Here is a tiny trained network, its code and every weight. The questions are about switching its units off for an input and a class, where a switched-off unit gives its printed mean instead of its output.

import numpy as np


def w(rows, s, z=0):
    codes = np.array(rows[::2]) - 128.0
    scale = np.full(codes.shape[1], s)
    scale[-1] = z or s
    return codes * scale


def f(y):
    return np.maximum(y, 0)


def log_softmax(a):
    a = a - a.max(-1, keepdims=True)
    return a - np.log(np.exp(a).sum(-1, keepdims=True))


def net(x, mask):
    res = np.array(x, float).reshape(1, 6) / 4 @ E
    y = f(res @ A[0][:, :-1].T + A[0][:, -1])
    res = res + np.where(mask, y, B[0][:, -1]) @ B[0][:, :-1]
    return log_softmax(res[-1] @ U[:, :-1].T + U[:, -1])


A, B = {}, {}
E = w([
[162,64,208,138,125,215,202,210,95,45],'x0',
[100,213,110,162,137,169,180,141,172,40],'x1',
[27,91,254,127,190,208,174,120,81,223],'x2',
[109,176,196,146,156,176,121,67,146,95],'x3',
[77,144,156,115,146,35,235,197,104,161],'x4',
[122,45,93,203,117,96,218,71,104,76],'x5',
],0.0062)
A[0] = w([
[103,113,134,123,129,63,120,92,118,221,70],'N1',
[171,170,87,106,127,38,135,217,133,101,41],'N2',
[118,114,121,128,134,97,118,110,118,152,137],'N3',
[97,163,147,117,121,163,127,140,125,185,58],'N4',
[101,157,149,135,141,159,140,138,130,169,6],'N5',
[82,170,169,125,137,186,148,141,128,166,27],'N6',
[88,170,153,126,134,154,115,144,129,215,100],'N7',
[114,117,128,135,128,67,122,94,122,221,91],'N8',
[128,180,161,120,135,155,76,112,134,128,172],'N9',
[121,107,148,137,134,138,207,122,130,85,174],'N10',
[133,95,93,152,124,144,153,108,127,79,64],'N11',
[74,146,194,129,136,163,232,140,120,158,141],'N12',
[119,110,126,128,123,68,126,90,117,188,82],'N13',
[148,72,152,123,131,170,100,147,127,146,132],'N14',
[130,105,125,129,135,67,115,95,123,161,86],'N15',
[119,120,161,135,128,140,174,129,120,132,69],'N16',
[146,124,155,126,122,146,107,139,120,142,108],'N17',
[98,94,194,150,136,153,250,136,115,95,34],'N18',
[159,31,205,109,133,197,67,185,120,181,104],'N19',
[146,84,163,122,133,155,108,135,109,146,69],'N20',
[143,65,89,149,128,132,166,107,130,68,54],'N21',
[142,207,121,135,128,167,48,60,132,35,79],'N22',
[161,78,54,139,118,127,148,116,131,23,90],'N23',
[106,203,144,120,139,172,65,99,127,120,117],'N24',
[143,156,107,115,125,76,131,187,128,138,86],'N25',
],0.011,0.0018)
B[0] = w([
[119,71,63,122,192,98,120,126,143,174,203],'N1',
[109,195,134,122,60,19,133,178,98,100,219],'N2',
[125,118,85,108,142,125,133,135,144,147,158],'N3',
[92,152,134,129,156,138,100,80,106,110,183],'N4',
[101,163,153,141,156,131,117,96,119,106,172],'N5',
[103,177,186,128,177,129,120,80,113,92,205],'N6',
[71,153,109,143,174,153,88,74,88,117,208],'N7',
[115,75,66,118,155,90,140,102,145,183,200],'N8',
[144,169,150,143,123,153,122,115,171,183,202],'N9',
[140,77,164,120,137,140,173,171,137,94,211],'N10',
[156,105,122,128,146,148,99,101,102,65,182],'N11',
[101,98,204,124,188,118,193,155,142,111,248],'N12',
[117,83,69,112,157,98,119,139,161,153,182],'N13',
[154,124,131,113,95,153,110,142,66,162,186],'N14',
[124,97,71,143,137,103,134,141,155,158,171],'N15',
[136,118,154,109,158,111,144,156,138,121,174],'N16',
[104,128,119,133,99,160,117,142,112,174,157],'N17',
[121,60,208,122,155,122,228,158,148,114,254],'N18',
[159,97,169,82,53,151,84,134,30,224,247],'N19',
[142,127,144,89,104,135,102,157,83,140,176],'N20',
[118,117,88,119,135,176,99,108,86,42,198],'N21',
[198,150,112,156,97,173,133,155,252,141,244],'N22',
[124,134,79,167,121,176,115,79,91,19,232],'N23',
[165,173,173,138,140,141,112,106,204,154,214],'N24',
[103,172,137,137,89,62,134,141,97,138,177],'N25',
],0.02,0.0091)
U = w([
[108,227,83,139,45,31,144,205,94,96,150],'0',
[94,62,14,97,172,62,112,115,140,198,173],'1',
[157,114,158,40,70,171,63,147,13,221,147],'2',
[105,66,208,90,180,140,254,186,95,107,86],'3',
[161,106,56,179,92,177,125,102,63,13,147],'4',
[218,205,111,174,93,175,101,129,232,156,161],'5',
[66,207,173,120,200,158,96,55,118,173,10],'6',
],0.005,0.0011)

Each question gives the input, the list of numbers given to net, and the class t.
The units are the neurons (one row each of A and B). Each row of codes is followed by its name. A weight is (code - 128) times the scale printed after its matrix; where a second scale follows, it is the last column's (A, B and U).
mask holds one flag per neuron, in row order. A switched-off neuron (its flag False) gives its mean, the last column of its row in B, instead of its output. The means were averaged over made-up inputs and are rounded, as every weight is.
A unit's drop is (log p(t) with every unit on - log p(t) with that unit switched off) / (log p(t) with every unit on - log p(t) with every unit switched off).
The circuit of an input: a set's keep is (log p(t) with only the set's units on - log p(t) with every unit switched off) / (log p(t) with every unit on - log p(t) with every unit switched off). Starting from the 12 units with the biggest drops (on a tie, the unit counted first), units are removed one at a time, each time the one whose removal leaves the highest keep (on an exact tie, the one counted first), for as long as the keep stays at least 0.8.
units of the circuit, in order: the units of the circuit, biggest drop first
top k neurons: the k neurons with the biggest drops, biggest first
drop of u: that unit's drop, to one decimal
input [-6,3,6,5,-6,1], class 5: top 2 neurons => (N22, N24)
input [7,-1,-2,8,-4,7], class 4: units of the circuit, in order => (N23)
input [-3,-5,-5,1,0,5], class 1: units of the circuit, in order => (N13, N15)
input [-2,-3,-3,-3,7,0], class 1: top 4 neurons => (N1, N8, N13, N15)
input [-5,2,-1,-6,6,2], class 1: top 3 neurons => (N1, N8, N13)
input [-5,4,7,-7,2,0], class 1: units of the circuit, in order => (N1, N8)
input [1,8,0,-1,4,-6], class 6: top 2 neurons => (N18, N6)
input [5,-8,-5,7,3,1], class 2: units of the circuit, in order => (N12, N22)
input [-5,-6,2,-1,-7,-3], class 1: top 4 neurons => (N1, N8, N13, N15)
input [4,0,-6,-7,-1,0], class 4: top 3 neurons => (N23, N21, N11)
input [-6,0,7,-1,5,4], class 1: top 2 neurons => (N1, N8)
input [8,4,-8,1,6,-1], class 0: top 2 neurons => (N2, N25)
input [5,-8,-6,-8,-5,1], class 4: top 2 neurons => (N23, N21)
input [-7,5,0,8,0,-8], class 5: units of the circuit, in order => (N22)
input [7,-8,-8,0,4,-3], class 0: drop of N2 => 0.3
input [5,3,-8,-4,-2,-7], class 0: drop of N2 => 1.1
input [-5,4,-3,-3,3,-2], class 0: drop of N2 => 0.1
input [-8,0,-7,3,3,-8], class 5: top 3 neurons => (N22, N24, N9)
